Moves between nodes:
s719 n s902
s719 j s93
s719 z s122
s719 s s700
s719 c s225
s719 g s749
s719 m s619
s61 n s873
s61 j s594
s61 z s385
s61 s s723
s61 c s109
s61 g s774
s61 m s359
s411 n s883
s411 j s153
s411 z s949
s411 s s573
s411 c s65
s411 g s468
s411 m s221
s347 n s843
s347 j s422
s347 z s688
s347 s s991
s347 c s872
s347 g s461
s347 m s867
s839 n s580
s839 j s382
s839 z s619
s839 s s49
s839 c s331
s839 g s764
s839 m s122
s488 n s855
s488 j s590
s488 z s303
s488 s s242
s488 c s944
s488 g s579
s488 m s196
s855 n s488
s855 j s64
s855 z s225
s855 s s105
s855 c s122
s855 g s881
s855 m s331
s752 n s765
s752 j s854
s752 z s426
s752 s s63
s752 c s686
s752 g s846
s752 m s129
s65 n s379
s65 j s129
s65 z s798
s65 s s533
s65 c s411
s65 g s360
s65 m s854
s843 n s347
s843 j s774
s843 z s884
s843 s s686
s843 c s63
s843 g s594
s843 m s785
s873 n s61
s873 j s461
s873 z s203
s873 s s22
s873 c s954
s873 g s422
s873 m s30
s153 n s609
s153 j s411
s153 z s254
s153 s s785
s153 c s129
s153 g s645
s153 m s686
s103 n s998
s103 j s764
s103 z s860
s103 s s814
s103 c s431
s103 g s382
s103 m s962
s224 n s263
s224 j s49
s224 z s502
s224 s s382
s224 c s311
s224 g s814
s224 m s477
s689 n s221
s689 j s991
s689 z s258
s689 s s422
s689 c s13
s689 g s22
s689 m s883
s872 n s63
s872 j s642
s872 z s710
s872 s s765
s872 c s347
s872 g s181
s872 m s143
s221 n s689
s221 j s686
s221 z s547
s221 s s774
s221 c s854
s221 g s723
s221 m s411
s263 n s224
s263 j s185
s263 z s376
s263 s s209
s263 c s204
s263 g s4
s263 m s5
s39 n s918
s39 j s547
s39 z s686
s39 s s884
s39 c s426
s39 g s284
s39 m s254
s256 n s431
s256 j s688
s256 z s422
s256 s s258
s256 c s998
s256 g s203
s256 m s463
s710 n s764
s710 j s998
s710 z s872
s710 s s167
s710 c s688
s710 g s580
s710 m s320
s662 n s824
s662 j s242
s662 z s514
s662 s s590
s662 c s5
s662 g s340
s662 m s204
s483 n s260
s483 j s944
s483 z s174
s483 s s5
s483 c s590
s483 g s767
s483 m s209
s949 n s340
s949 j s254
s949 z s411
s949 s s460
s949 c s798
s949 g s824
s949 m s547
s13 n s854
s13 j s765
s13 z s4
s13 s s642
s13 c s689
s13 g s376
s13 m s379
s579 n s881
s579 j s463
s579 z s867
s579 s s736
s579 c s320
s579 g s488
s579 m s688
s64 n s590
s64 j s855
s64 z s359
s64 s s824
s64 c s260
s64 g s460
s64 m s385
s461 n s594
s461 j s873
s461 z s196
s461 s s874
s461 c s181
s461 g s347
s461 m s303
s209 n s382
s209 j s580
s209 z s954
s209 s s263
s209 c s203
s209 g s998
s209 m s483
s343 n s438
s343 j s578
s343 z s298
s343 s s320
s343 c s736
s343 g s572
s343 m s167
s477 n s5
s477 j s585
s477 z s360
s477 s s260
s477 c s824
s477 g s798
s477 m s224
s749 n s143
s749 j s533
s749 z s877
s749 s s129
s749 c s785
s749 g s719
s749 m s63
s877 n s320
s877 j s962
s877 z s749
s877 s s438
s877 c s881
s877 g s122
s877 m s764
s998 n s103
s998 j s710
s998 z s642
s998 s s4
s998 c s256
s998 g s209
s998 m s767
s883 n s411
s883 j s609
s883 z s340
s883 s s87
s883 c s379
s883 g s514
s883 m s689
s388 n s846
s388 j s376
s388 z s185
s388 s s181
s388 c s874
s388 g s765
s388 m s380
s109 n s954
s109 j s619
s109 z s382
s109 s s502
s109 c s61
s109 g s860
s109 m s93
s590 n s64
s590 j s488
s590 z s30
s590 s s662
s590 c s483
s590 g s463
s590 m s203
s331 n s196
s331 j s385
s331 z s594
s331 s s284
s331 c s839
s331 g s884
s331 m s855
s463 n s460
s463 j s579
s463 z s87
s463 s s340
s463 c s767
s463 g s590
s463 m s256
s736 n s254
s736 j s340
s736 z s609
s736 s s579
s736 c s343
s736 g s242
s736 m s918
s572 n s585
s572 j s5
s572 z s380
s572 s s944
s572 c s242
s572 g s343
s572 m s185
s642 n s860
s642 j s872
s642 z s998
s642 s s13
s642 c s422
s642 g s954
s642 m s722
s774 n s422
s774 j s843
s774 z s431
s774 s s221
s774 c s860
s774 g s61
s774 m s573
s700 n s380
s700 j s360
s700 z s585
s700 s s719
s700 c s645
s700 g s129
s700 m s846
s380 n s700
s380 j s328
s380 z s572
s380 s s902
s380 c s481
s380 g s298
s380 m s388
s580 n s839
s580 j s209
s580 z s181
s580 s s185
s580 c s196
s580 g s710
s580 m s944
s360 n s328
s360 j s700
s360 z s477
s360 s s93
s360 c s468
s360 g s65
s360 m s502
s385 n s203
s385 j s331
s385 z s61
s385 s s311
s385 c s382
s385 g s431
s385 m s64
s573 n s87
s573 j s785
s573 z s460
s573 s s411
s573 c s533
s573 g s359
s573 m s774
s181 n s619
s181 j s954
s181 z s580
s181 s s388
s181 c s461
s181 g s872
s181 m s902
s260 n s483
s260 j s122
s260 z s93
s260 s s477
s260 c s64
s260 g s962
s260 m s382
s122 n s944
s122 j s260
s122 z s719
s122 s s585
s122 c s855
s122 g s877
s122 m s839
s686 n s991
s686 j s221
s686 z s39
s686 s s843
s686 c s752
s686 g s782
s686 m s153
s764 n s710
s764 j s103
s764 z s63
s764 s s426
s764 c s884
s764 g s839
s764 m s877
s311 n s204
s311 j s284
s311 z s723
s311 s s385
s311 c s224
s311 g s547
s311 m s824
s438 n s343
s438 j s798
s438 z s129
s438 s s877
s438 c s254
s438 g s585
s438 m s426
s962 n s767
s962 j s877
s962 z s533
s962 s s798
s962 c s460
s962 g s260
s962 m s103
s204 n s311
s204 j s346
s204 z s22
s204 s s203
s204 c s263
s204 g s258
s204 m s662
s846 n s388
s846 j s502
s846 z s49
s846 s s619
s846 c s782
s846 g s752
s846 m s700
s874 n s782
s874 j s22
s874 z s346
s874 s s461
s874 c s388
s874 g s991
s874 m s481
s185 n s49
s185 j s263
s185 z s388
s185 s s580
s185 c s346
s185 g s167
s185 m s572
s174 n s93
s174 j s902
s174 z s483
s174 s s328
s174 c s30
s174 g s722
s174 m s954
s346 n s284
s346 j s204
s346 z s874
s346 s s196
s346 c s185
s346 g s918
s346 m s242
s723 n s22
s723 j s782
s723 z s311
s723 s s61
s723 c s502
s723 g s221
s723 m s468
s884 n s688
s884 j s431
s884 z s843
s884 s s39
s884 c s764
s884 g s331
s884 m s881
s594 n s461
s594 j s61
s594 z s331
s594 s s782
s594 c s619
s594 g s843
s594 m s225
s376 n s502
s376 j s388
s376 z s263
s376 s s954
s376 c s22
s376 g s13
s376 m s328
s242 n s105
s242 j s662
s242 z s481
s242 s s488
s242 c s572
s242 g s736
s242 m s346
s585 n s572
s585 j s477
s585 z s700
s585 s s122
s585 c s105
s585 g s438
s585 m s49
s824 n s662
s824 j s105
s824 z s468
s824 s s64
s824 c s477
s824 g s949
s824 m s311
s203 n s385
s203 j s196
s203 z s873
s203 s s204
s203 c s209
s203 g s256
s203 m s590
s460 n s463
s460 j s881
s460 z s573
s460 s s949
s460 c s962
s460 g s64
s460 m s431
s918 n s39
s918 j s258
s918 z s991
s918 s s688
s918 c s167
s918 g s346
s918 m s736
s359 n s30
s359 j s225
s359 z s64
s359 s s468
s359 c s93
s359 g s573
s359 m s61
s49 n s185
s49 j s224
s49 z s846
s49 s s839
s49 c s284
s49 g s426
s49 m s585
s422 n s774
s422 j s347
s422 z s256
s422 s s689
s422 c s642
s422 g s873
s422 m s87
s881 n s579
s881 j s460
s881 z s785
s881 s s254
s881 c s877
s881 g s855
s881 m s884
s547 n s258
s547 j s39
s547 z s221
s547 s s431
s547 c s814
s547 g s311
s547 m s949
s5 n s477
s5 j s572
s5 z s328
s5 s s483
s5 c s662
s5 g s578
s5 m s263
s340 n s949
s340 j s736
s340 z s883
s340 s s463
s340 c s578
s340 g s662
s340 m s258
s765 n s752
s765 j s13
s765 z s167
s765 s s872
s765 c s991
s765 g s388
s765 m s298
s609 n s153
s609 j s883
s609 z s736
s609 s s867
s609 c s298
s609 g s481
s609 m s991
s167 n s426
s167 j s4
s167 z s765
s167 s s710
s167 c s918
s167 g s185
s167 m s343
s502 n s376
s502 j s846
s502 z s224
s502 s s109
s502 c s723
s502 g s854
s502 m s360
s814 n s4
s814 j s426
s814 z s854
s814 s s103
s814 c s547
s814 g s224
s814 m s798
s196 n s331
s196 j s203
s196 z s461
s196 s s346
s196 c s580
s196 g s688
s196 m s488
s30 n s359
s30 j s303
s30 z s590
s30 s s514
s30 c s174
s30 g s87
s30 m s873
s767 n s962
s767 j s320
s767 z s722
s767 s s578
s767 c s463
s767 g s483
s767 m s998
s328 n s360
s328 j s380
s328 z s5
s328 s s174
s328 c s514
s328 g s379
s328 m s376
s431 n s256
s431 j s884
s431 z s774
s431 s s547
s431 c s103
s431 g s385
s431 m s460
s320 n s877
s320 j s767
s320 z s143
s320 s s343
s320 c s579
s320 g s944
s320 m s710
s63 n s872
s63 j s860
s63 z s764
s63 s s752
s63 c s843
s63 g s619
s63 m s749
s254 n s736
s254 j s949
s254 z s153
s254 s s881
s254 c s438
s254 g s105
s254 m s39
s129 n s298
s129 j s65
s129 z s438
s129 s s749
s129 c s153
s129 g s700
s129 m s752
s782 n s874
s782 j s723
s782 z s284
s782 s s594
s782 c s846
s782 g s686
s782 m s645
s867 n s785
s867 j s87
s867 z s579
s867 s s609
s867 c s143
s867 g s303
s867 m s347
s514 n s468
s514 j s481
s514 z s662
s514 s s30
s514 c s328
s514 g s883
s514 m s22
s284 n s346
s284 j s311
s284 z s782
s284 s s331
s284 c s49
s284 g s39
s284 m s105
s87 n s573
s87 j s867
s87 z s463
s87 s s883
s87 c s722
s87 g s30
s87 m s422
s481 n s645
s481 j s514
s481 z s242
s481 s s303
s481 c s380
s481 g s609
s481 m s874
s382 n s209
s382 j s839
s382 z s109
s382 s s224
s382 c s385
s382 g s103
s382 m s260
s902 n s719
s902 j s174
s902 z s944
s902 s s380
s902 c s303
s902 g s143
s902 m s181
s954 n s109
s954 j s181
s954 z s209
s954 s s376
s954 c s873
s954 g s642
s954 m s174
s105 n s242
s105 j s824
s105 z s645
s105 s s855
s105 c s585
s105 g s254
s105 m s284
s619 n s181
s619 j s109
s619 z s839
s619 s s846
s619 c s594
s619 g s63
s619 m s719
s854 n s13
s854 j s752
s854 z s814
s854 s s860
s854 c s221
s854 g s502
s854 m s65
s298 n s129
s298 j s379
s298 z s343
s298 s s143
s298 c s609
s298 g s380
s298 m s765
s991 n s686
s991 j s689
s991 z s918
s991 s s347
s991 c s765
s991 g s874
s991 m s609
s860 n s642
s860 j s63
s860 z s103
s860 s s854
s860 c s774
s860 g s109
s860 m s533
s578 n s798
s578 j s343
s578 z s379
s578 s s767
s578 c s340
s578 g s5
s578 m s4
s468 n s514
s468 j s645
s468 z s824
s468 s s359
s468 c s360
s468 g s411
s468 m s723
s225 n s303
s225 j s359
s225 z s855
s225 s s645
s225 c s719
s225 g s785
s225 m s594
s303 n s225
s303 j s30
s303 z s488
s303 s s481
s303 c s902
s303 g s867
s303 m s461
s798 n s578
s798 j s438
s798 z s65
s798 s s962
s798 c s949
s798 g s477
s798 m s814
s4 n s814
s4 j s167
s4 z s13
s4 s s998
s4 c s258
s4 g s263
s4 m s578
s533 n s722
s533 j s749
s533 z s962
s533 s s65
s533 c s573
s533 g s93
s533 m s860
s93 n s174
s93 j s719
s93 z s260
s93 s s360
s93 c s359
s93 g s533
s93 m s109
s258 n s547
s258 j s918
s258 z s689
s258 s s256
s258 c s4
s258 g s204
s258 m s340
s944 n s122
s944 j s483
s944 z s902
s944 s s572
s944 c s488
s944 g s320
s944 m s580
s645 n s481
s645 j s468
s645 z s105
s645 s s225
s645 c s700
s645 g s153
s645 m s782
s426 n s167
s426 j s814
s426 z s752
s426 s s764
s426 c s39
s426 g s49
s426 m s438
s785 n s867
s785 j s573
s785 z s881
s785 s s153
s785 c s749
s785 g s225
s785 m s843
s722 n s533
s722 j s143
s722 z s767
s722 s s379
s722 c s87
s722 g s174
s722 m s642
s22 n s723
s22 j s874
s22 z s204
s22 s s873
s22 c s376
s22 g s689
s22 m s514
s379 n s65
s379 j s298
s379 z s578
s379 s s722
s379 c s883
s379 g s328
s379 m s13
s688 n s884
s688 j s256
s688 z s347
s688 s s918
s688 c s710
s688 g s196
s688 m s579
s143 n s749
s143 j s722
s143 z s320
s143 s s298
s143 c s867
s143 g s902
s143 m s872

In the rows, zero is written as 146.

The rows follow the links: the fewer symbols apart two nodes are, the more alike their rows tend to be.

Each row is also shifted at random along 6 hidden directions that mean nothing.

Some nodes, each with a row of numbers:
s63: 101	154	151	136	160	140	135	148	145	128	155	127	158	133	144	166	123	141	160	144	132	161	136	148	152	141	138	143	156	157	144	170	157	151	143	139	144	158	123	152	171
s4: 82	155	154	120	162	123	138	145	144	136	152	131	128	132	176	147	156	160	131	100	124	151	136	136	174	115	124	170	159	172	145	169	122	106	142	119	99	139	170	130	128
s884: 106	160	148	139	152	166	157	165	159	142	123	148	153	103	139	159	135	146	138	160	167	170	118	202	116	140	162	151	163	133	132	145	155	165	165	172	152	180	131	121	181
s460: 110	144	145	172	114	150	176	129	151	149	153	161	167	166	168	106	129	167	141	150	153	174	175	147	149	177	160	180	139	163	153	137	157	118	151	168	183	137	116	140	163
s422: 180	154	157	161	168	124	159	136	163	113	158	150	181	125	132	168	140	154	153	125	134	164	139	124	133	144	152	167	143	165	159	133	133	127	156	151	134	140	128	140	162
s242: 121	154	144	135	160	164	130	169	136	159	154	128	125	152	132	125	165	138	162	163	114	117	126	121	138	126	117	130	151	142	165	141	114	160	146	123	118	136	165	152	126
s5: 168	153	146	154	141	145	152	120	148	160	143	161	131	155	159	145	174	144	124	147	153	132	152	134	164	144	139	172	129	152	163	142	156	124	138	147	161	134	162	130	129
s359: 182	159	132	140	173	151	174	141	145	129	164	182	182	122	132	181	136	128	160	160	159	132	148	146	117	129	163	171	139	141	165	125	145	134	151	167	143	139	115	140	164
s873: 121	137	142	155	127	127	178	121	143	142	141	171	165	159	157	137	134	138	154	123	174	134	175	125	162	164	169	162	130	135	144	125	136	117	127	158	161	153	112	157	142
s839: 173	148	110	140	117	152	144	141	140	171	124	157	146	130	126	160	129	128	130	178	183	133	144	199	145	164	160	126	157	113	119	147	181	181	153	160	173	190	133	151	168
s902: 181	136	131	130	126	174	110	160	132	154	115	142	161	150	127	139	119	133	158	172	118	107	152	174	164	163	149	91	168	132	136	158	133	165	155	133	119	153	118	167	152
s203: 152	130	138	134	131	161	138	154	139	183	101	146	147	150	198	130	120	158	161	143	181	121	143	161	130	197	152	172	143	130	111	138	150	160	130	121	151	155	128	154	160
s619: 133	149	157	129	175	129	145	169	142	132	149	149	175	111	149	168	121	148	138	127	101	120	151	150	161	142	140	147	165	155	148	142	150	157	136	117	126	150	130	118	156
s881: 73	153	155	146	129	172	124	173	148	153	139	106	166	156	152	111	114	160	149	151	114	156	144	159	135	165	137	123	181	163	156	167	123	127	175	136	129	145	119	163	148
s39: 111	146	169	153	97	137	155	144	149	146	155	141	119	160	163	99	165	170	149	132	110	163	179	170	151	145	170	116	170	163	133	168	135	137	149	155	161	163	168	144	128
s645: 79	134	133	162	167	143	145	159	149	143	176	148	123	173	127	158	181	132	163	166	156	131	148	126	143	148	123	145	121	159	167	124	139	144	140	129	163	115	161	163	122
s785: 144	151	179	159	125	140	188	117	154	133	139	175	151	140	150	158	129	167	137	181	134	164	192	170	142	181	204	168	133	142	168	139	179	165	149	181	202	139	127	129	164
s30: 209	132	145	168	159	132	185	123	159	130	151	186	165	141	140	155	141	150	162	149	154	126	166	106	144	166	174	187	123	156	167	117	153	134	129	149	170	133	119	142	155
s87: 164	142	123	175	131	141	137	133	157	125	169	139	174	180	116	128	133	136	159	138	172	171	149	122	143	141	149	113	155	151	175	143	118	113	158	171	123	139	117	175	156
s65: 209	152	137	158	205	138	133	165	154	135	185	130	138	158	106	175	180	126	139	146	175	167	124	118	150	112	111	155	118	165	173	154	137	144	144	149	145	125	172	149	124
s385: 127	157	109	124	141	157	134	176	132	144	146	150	177	125	128	139	116	125	149	134	158	124	114	181	130	119	141	118	189	166	143	139	104	95	176	145	105	183	122	144	169
s49: 148	154	172	119	122	141	153	135	131	134	157	172	135	126	166	120	156	145	123	129	80	113	162	156	176	123	162	127	174	165	136	145	160	136	146	121	135	160	166	124	111
s767: 167	137	122	141	132	188	154	138	144	153	76	150	141	135	166	165	123	145	132	182	223	160	140	185	140	182	165	164	159	92	120	159	189	162	142	192	166	175	120	143	182
s64: 142	146	151	132	165	154	142	173	146	152	155	145	169	130	176	156	132	152	161	132	128	128	123	142	129	145	139	171	157	173	171	120	124	140	141	120	140	136	125	118	155
s122: 63	142	132	143	153	162	137	164	146	158	124	151	151	150	157	159	133	145	127	188	173	127	134	163	145	186	142	155	148	130	152	142	169	166	136	137	169	148	127	143	178
s854: 110	150	144	157	122	155	132	143	137	151	132	145	120	153	177	140	178	147	150	130	209	171	171	168	158	156	169	158	152	136	126	170	152	111	139	167	168	162	178	185	137
s686: 168	148	174	163	149	114	181	125	157	123	197	168	129	146	141	137	163	164	150	121	104	157	175	142	155	137	164	154	133	172	154	148	150	157	158	165	164	139	160	136	126
s431: 187	144	132	181	105	126	143	154	144	158	171	130	164	174	149	108	133	155	160	120	168	175	159	134	156	162	156	119	151	142	145	155	134	122	162	166	160	153	112	183	147
s93: 144	154	133	126	109	183	143	143	120	134	115	159	144	142	176	144	113	135	144	168	186	118	177	214	151	166	184	134	177	131	135	152	167	111	160	175	152	170	120	153	164
s846: 90	163	156	152	230	127	139	181	148	127	185	152	157	117	98	195	170	132	142	141	132	134	120	129	139	107	122	144	133	167	166	141	140	151	162	130	137	136	177	131	127
s303: 167	150	165	123	155	160	163	142	131	124	126	168	160	135	170	137	119	152	165	164	98	116	165	154	142	150	166	155	151	143	139	125	148	156	139	135	135	136	132	125	160
s461: 88	143	122	143	121	151	144	140	131	135	130	142	149	147	148	127	125	130	167	133	145	123	149	154	135	161	169	127	160	138	125	129	132	143	145	141	121	172	128	174	156
s167: 192	148	168	155	147	128	149	141	143	144	157	134	140	139	114	156	174	147	125	130	108	161	139	120	165	120	127	135	141	156	149	151	162	172	137	150	126	145	171	130	142

From each start, follow one symbol. Which node do you reach?
Answer with the node's name.
new walk
129	159	118	130	135	147	125	142	131	162	118	150	126	135	118	146	168	128	131	154	165	120	126	162	146	118	144	118	165	131	135	157	146	158	165	145	135	171	169	158	139
j: s263
new walk
209	151	163	145	136	162	170	130	140	147	138	155	118	136	156	165	169	148	117	163	158	171	147	171	148	137	163	186	131	145	163	153	179	137	138	177	184	149	172	117	139
g: s477
new walk
94	159	101	136	116	148	147	136	140	154	139	150	126	146	150	137	160	118	159	126	183	134	125	144	138	116	142	132	160	146	151	132	134	113	153	147	117	165	170	152	135
g: s258
new walk
194	156	165	146	150	148	160	125	142	136	147	152	146	142	127	164	178	139	119	186	124	165	139	127	152	134	141	153	129	145	160	153	179	176	148	172	154	135	171	126	141
c: s736
new walk
103	147	151	139	174	152	152	143	153	132	160	151	171	147	127	167	140	144	132	169	137	163	149	163	159	140	154	152	146	149	169	162	154	145	157	159	160	141	123	147	177
n: s143
new walk
71	160	158	126	137	146	159	132	133	123	135	159	125	132	171	139	166	148	168	138	115	119	161	151	144	141	172	147	161	148	138	121	135	139	145	130	126	171	172	147	133
n: s782
new walk
90	157	150	136	153	139	172	142	147	144	151	163	165	116	167	173	133	144	103	141	159	166	129	166	152	144	150	188	142	161	140	160	153	103	148	167	150	161	138	114	173
n: s998
new walk
181	159	120	178	112	148	167	123	147	171	156	164	130	174	140	142	182	129	137	156	177	135	158	116	148	146	154	145	129	141	153	118	143	138	145	162	151	137	164	151	126
c: s5
new walk
146	130	127	167	117	158	106	149	133	132	183	119	167	184	124	135	131	127	148	135	160	182	133	163	172	130	146	86	173	164	166	176	115	102	151	172	130	147	117	204	152
m: s860
new walk
197	145	154	161	164	169	158	150	166	155	157	126	134	146	145	156	165	155	148	156	169	170	131	147	123	126	132	154	156	153	165	149	136	148	165	159	158	138	170	131	136
s: s460
new walk
91	152	138	189	117	131	185	107	162	158	147	160	148	159	112	149	193	150	128	175	158	178	163	119	133	139	154	144	137	133	179	130	144	151	137	202	167	143	166	149	126
m: s918
new walk
122	143	144	136	131	144	119	149	133	152	136	135	112	169	145	136	164	147	156	139	174	165	167	154	171	155	162	126	145	141	124	170	164	173	137	161	179	159	168	178	126
j: s854
new walk
73	155	162	142	130	137	155	132	159	142	138	154	165	129	135	143	131	160	140	132	142	179	144	133	128	141	147	157	153	146	147	141	147	141	162	162	131	151	121	129	167
s: s918
